Small tables with named rows and columns. After each table, cells are looked up by row and column.

fibat:
,dis,rul
tuf,88,66
pov,80,71
zokimu,18,11
fufoduk,38,78
nek,20,16
molazu,76,57
leg,22,85
fifu,83,79
tufalab,67,91

What is the dis of nek in fibat?
20
What is the dis of tuf in fibat?
88
What is the dis of fifu in fibat?
83
What is the rul of zokimu in fibat?
11
What is the rul of nek in fibat?
16
What is the dis of tufalab in fibat?
67
What is the dis of fufoduk in fibat?
38
What is the rul of molazu in fibat?
57
What is the rul of fifu in fibat?
79
What is the rul of tuf in fibat?
66
What is the rul of tufalab in fibat?
91
What is the dis of zokimu in fibat?
18
What is the rul of leg in fibat?
85
What is the dis of leg in fibat?
22
What is the rul of fufoduk in fibat?
78

pivetof:
	bul	sizima	sotiv	mopuv	zomopi	kod	bafesil	nal	zunamer	nim
sotasim	102	63	110	64	110	67	112	67	97	70
nenivev	199	47	144	32	131	19	122	17	115	15
vupo	127	111	110	96	99	84	88	76	71	84

bul of nenivev is 199
mopuv of vupo is 96
bul of sotasim is 102
sotiv of nenivev is 144
mopuv of sotasim is 64
bafesil of nenivev is 122
sotiv of vupo is 110
kod of nenivev is 19
zomopi of nenivev is 131

fupir
columns: lis, mem, nup, ziv, zagi, val, fope, burugep
sabeb: [4.53, 0.97, -2.74, -2.17, 2.49, -2.70, 2.81, -3.71]
zepu: [5.97, 2.41, 3.47, 4.94, -1.63, 2.13, -5.36, 2.92]
roliro: [3.96, 0.18, -1.02, 1.15, -4.17, 0.15, -2.45, 0.51]
tovif: [0.51, -1.60, 3.43, -1.35, 5.64, -1.52, -2.50, -4.08]
gir: [-6.82, 0.78, 3.34, -0.59, 1.52, -1.95, -4.73, 3.00]
bovin: [-8.64, 6.78, -4.14, -5.14, -3.93, -5.95, -2.16, 8.16]
rimeni: [1.29, -2.38, 4.47, 3.53, 1.36, 1.71, -4.57, -1.58]
fidese: [7.06, 0.97, 1.55, 5.51, -3.75, 3.53, -4.98, 0.63]
muze: [-2.96, -5.55, 3.01, 0.16, 4.36, 0.45, -1.56, -5.19]
lukitor: [-6.70, 3.86, -4.18, -2.80, -6.28, -3.30, -2.80, 5.51]
bas: [-1.81, -5.08, 5.32, -0.09, 7.95, 0.07, -2.38, -6.74]
semelog: [4.62, 0.03, -0.56, 2.07, -3.72, 1.22, -2.44, -0.15]
per: [-1.09, -4.50, 4.67, 0.65, 6.78, 0.98, -2.52, -7.59]

What is the val of rimeni in fupir? 1.71
What is the lis of per in fupir? -1.09
What is the val of semelog in fupir? 1.22
What is the ziv of lukitor in fupir? -2.80
What is the zagi of rimeni in fupir? 1.36
What is the mem of bovin in fupir? 6.78
What is the ziv of rimeni in fupir? 3.53
What is the nup of semelog in fupir? -0.56
What is the fope of muze in fupir? -1.56
What is the lis of rimeni in fupir? 1.29
What is the mem of roliro in fupir? 0.18
What is the burugep of bas in fupir? -6.74
What is the nup of zepu in fupir? 3.47
What is the burugep of zepu in fupir? 2.92
What is the mem of gir in fupir? 0.78
What is the lis of gir in fupir? -6.82
What is the zagi of bas in fupir? 7.95
What is the mem of per in fupir? -4.50
What is the val of muze in fupir? 0.45
What is the nup of muze in fupir? 3.01
Which row has the largest fope? sabeb

div =
	fef	mal
gimuv	24.382	46.734
ligif	31.694	50.974
rog	58.593	34.463
lek	71.983	56.534
tal	51.169	39.777
roluve	80.877	22.982
tir	47.319	34.828
gupemu	65.935	24.123

mal of tir is 34.828
fef of tal is 51.169
mal of gupemu is 24.123
fef of roluve is 80.877
fef of gimuv is 24.382
mal of lek is 56.534
mal of tal is 39.777
fef of rog is 58.593
fef of gupemu is 65.935
fef of lek is 71.983
fef of tir is 47.319
Row with the largest mal: lek

nozonop:
           kek    dup    gar  pumad
panapi   0.439  0.649  0.383  0.528
kimag    0.436  0.664  0.132  0.621
nisediv  0.274  0.162  0.872  0.280
somavak  0.393  0.268  0.891  0.259
tevas    0.459  0.404  0.496  0.533
pomogu   0.494  0.544  0.351  0.535
rim      0.453  0.786  0.152  0.626
melig    0.587  0.515  0.503  0.451
rud      0.399  0.497  0.350  0.489
nof      0.446  0.742  0.093  0.669
pesop    0.406  0.698  0.156  0.552

pumad of nisediv = 0.280
kek of somavak = 0.393
dup of somavak = 0.268
pumad of pesop = 0.552
gar of rim = 0.152
kek of melig = 0.587
Which row has the largest kek? melig

pakodi =
|  | mogem | bidul | busal | bipavuv | tumo | pesi | vomu | fifo | fad |
|---|---|---|---|---|---|---|---|---|---|
| bik | 1557 | 101 | 3403 | -2031 | 63 | -848 | -2955 | 369 | -3523 |
| zur | -467 | 8323 | -5365 | -787 | 7728 | -243 | 9226 | -352 | 1925 |
| zeka | 2452 | -1997 | 5496 | -1883 | -52 | -350 | -4681 | 1205 | -4328 |
| zusafu | -2122 | 632 | -3036 | -661 | -374 | 61 | -983 | -1170 | 270 |
| vus | 42 | 837 | -3240 | -1522 | 6985 | 1706 | 2581 | 329 | -642 |
| pov | -1767 | 1786 | -4741 | -487 | 3276 | 856 | 2446 | -782 | 1203 |
| lesebof | -3395 | 9492 | -5895 | -952 | 2162 | -1858 | 4986 | -1760 | 1956 |
| kamez | 1909 | -5217 | 3227 | -1383 | 1364 | 1488 | -4690 | 1161 | -3394 |
| mon | -2376 | 889 | -2583 | 667 | -2935 | -449 | -506 | -1289 | 1741 |
| zabatod | 291 | 541 | -3425 | 274 | 5152 | 1640 | 4749 | 200 | 1580 |

fifo of lesebof: -1760
fifo of zusafu: -1170
bipavuv of lesebof: -952
fad of pov: 1203
bipavuv of zusafu: -661
mogem of zeka: 2452
mogem of kamez: 1909
fifo of vus: 329
busal of lesebof: -5895
fifo of zur: -352
bidul of kamez: -5217
vomu of pov: 2446
fad of bik: -3523
tumo of bik: 63
tumo of zur: 7728
fad of zabatod: 1580
bidul of lesebof: 9492
bidul of zur: 8323
bipavuv of mon: 667

